Here is a tiny trained network, its code and every weight. The questions are about switching its units off for an input and a target symbol, where a switched-off unit gives its printed mean instead of its output.

import numpy as np


def w(rows, s, z=0):
    codes = np.array(rows[::2]) - 128.0
    scale = np.full(codes.shape[1], s)
    scale[-1] = z or s
    return codes * scale


def f(y):
    return np.maximum(y, 0)


def softmax(a):
    e = np.exp(a - a.max(-1, keepdims=True))
    return e / e.sum(-1, keepdims=True)


def log_softmax(a):
    a = a - a.max(-1, keepdims=True)
    return a - np.log(np.exp(a).sum(-1, keepdims=True))


def net(x, mask):
    ids = ['γηλμτω'.index(c) for c in x.split()]
    T = len(ids)
    res = E[ids] + P[:T]
    q, k, v = (res @ M[0].T for M in (Q, K, V))
    z = softmax(np.where(np.tri(T) > 0, q @ k.T / 3**0.5, -1e9)) @ v
    res = res + np.where(mask[0], z, O[0][:, -1]) @ O[0][:, :-1]
    y = f(res @ A[0][:, :-1].T + A[0][:, -1])
    res = res + np.where(mask[1:9], y, B[0][:, -1]) @ B[0][:, :-1]
    return log_softmax(res[-1] @ U[:, :-1].T + U[:, -1])


Q, K, V, O, A, B = {}, {}, {}, {}, {}, {}
E = w([
[96,118,68,108,204,145,112,58],'γ',
[157,127,165,148,134,112,183,152],'η',
[146,5,135,95,188,50,118,136],'λ',
[156,136,167,191,63,227,122,186],'μ',
[103,161,157,100,34,167,160,119],'τ',
[136,90,207,144,112,112,92,112],'ω',
],0.016)
P = w([
[169,152,255,135,88,225,76,126],'0',
[246,184,152,101,222,114,166,67],'1',
[99,237,174,54,171,129,117,128],'2',
[185,87,156,40,131,121,116,26],'3',
[75,114,132,186,92,177,163,35],'4',
[90,160,139,148,96,182,98,143],'5',
[77,121,154,162,166,129,112,154],'6',
[51,102,101,47,90,108,86,136],'7',
[93,90,169,131,183,126,88,177],'8',
[127,102,135,133,91,142,163,67],'9',
[123,149,152,150,123,153,110,165],'10',
[162,115,165,170,92,133,215,33],'11',
],0.0072)
Q[0] = w([
[73,54,73,3,89,107,100,70],'H0',
[204,180,150,80,120,159,218,50],'H0',
[16,92,19,211,104,136,165,54],'H0',
],0.0057)
K[0] = w([
[111,137,129,211,123,172,133,64],'H0',
[94,69,216,195,159,114,75,209],'H0',
[163,172,34,158,255,89,201,91],'H0',
],0.0073)
V[0] = w([
[204,52,135,222,176,132,48,159],'H0',
[79,29,149,77,195,57,65,54],'H0',
[90,138,170,68,70,177,2,92],'H0',
],0.0076)
O[0] = w([
[10,97,153,109,108,107,56,148,97],'H0',
[163,155,101,124,103,117,38,133,90],'H0',
[139,144,62,236,137,78,131,85,255],'H0',
],0.013,0.0035)
A[0] = w([
[76,84,232,133,120,149,243,131,166],'N0',
[80,151,153,71,102,138,98,171,2],'N1',
[50,116,156,110,110,57,200,138,42],'N2',
[109,209,205,48,93,104,2,172,190],'N3',
[139,137,102,138,110,213,142,23,227],'N4',
[203,102,158,129,192,38,65,219,176],'N5',
[114,133,167,62,109,164,175,167,183],'N6',
[47,74,80,195,106,144,163,67,99],'N7',
],0.0066,0.0037)
B[0] = w([
[216,103,124,148,145,110,52,222,255],'N0',
[110,76,154,141,64,159,254,103,139],'N1',
[100,18,95,157,161,104,148,166,154],'N2',
[151,59,116,184,150,227,223,68,193],'N3',
[150,179,85,111,231,85,149,194,241],'N4',
[73,115,166,136,86,206,192,22,173],'N5',
[216,142,195,127,115,83,120,155,174],'N6',
[120,195,70,205,183,72,125,211,185],'N7',
],0.0073,0.0079)
U = w([
[100,108,124,52,224,152,110,102,200],'γ',
[176,39,233,26,177,134,145,139,232],'η',
[98,14,112,105,96,146,194,83,166],'λ',
[82,3,83,156,131,126,118,194,4],'μ',
[194,88,87,121,102,82,204,99,123],'τ',
[71,108,159,208,76,30,118,54,50],'ω',
],0.0049,0.003)

Each question gives the input, a string of symbols that net reads in full, and the target symbol t.
The units are the heads (3 rows each of Q, K, V and O) and the neurons (one row each of A and B). Each row of codes is followed by its name. A weight is (code - 128) times the scale printed after its matrix; where a second scale follows, it is the last column's (O, A, B and U).
mask holds one flag per unit, heads first, then neurons. A switched-off unit (its flag False) gives its mean, the last column of its rows in O or B, instead of its output. The means were averaged over made-up inputs and are rounded, as every weight is.
A unit's drop is (log p(t) with every unit on - log p(t) with that unit switched off) / (log p(t) with every unit on - log p(t) with every unit switched off).
The circuit of an input: a set's keep is (log p(t) with only the set's units on - log p(t) with every unit switched off) / (log p(t) with every unit on - log p(t) with every unit switched off). Starting from all 9 units, units are removed one at a time, each time the one whose removal leaves the highest keep (on an exact tie, the one counted first), for as long as the keep stays at least 0.8.
circuit, biggest first: the units of the circuit, biggest drop first
top k neurons: the k neurons with the biggest drops, biggest first
drop when u is switched off: that unit's drop, to one decimal
input τ η τ η τ, target η: circuit, biggest first => (H0 N6)
input μ ω μ, target μ: top 3 neurons => (N0 N7 N2)
input μ ω τ τ, target μ: top 3 neurons => (N2 N0 N7)
input η τ μ η η λ λ λ λ λ η ω, target λ: top 3 neurons => (N3 N0 N4)
input τ η τ μ μ, target η: circuit, biggest first => (H0 N0)
input γ η λ, target λ: top 2 neurons => (N5 N3)
input η η τ τ, target η: circuit, biggest first => (H0 N6 N0)
input μ μ ω λ, target μ: circuit, biggest first => (H0 N2 N7)
input λ τ λ λ, target λ: top 3 neurons => (N5 N0 N4)
input λ τ λ ω, target λ: top 3 neurons => (N3 N5 N0)
input μ η η μ η, target η: circuit, biggest first => (H0 N0)
input η η η η ω, target η: drop when N6 is switched off => 0.1
input τ τ ω τ μ τ μ μ τ τ, target μ: drop when N7 is switched off => 0.3
input ω ω ω, target ω: drop when N3 is switched off => -0.1
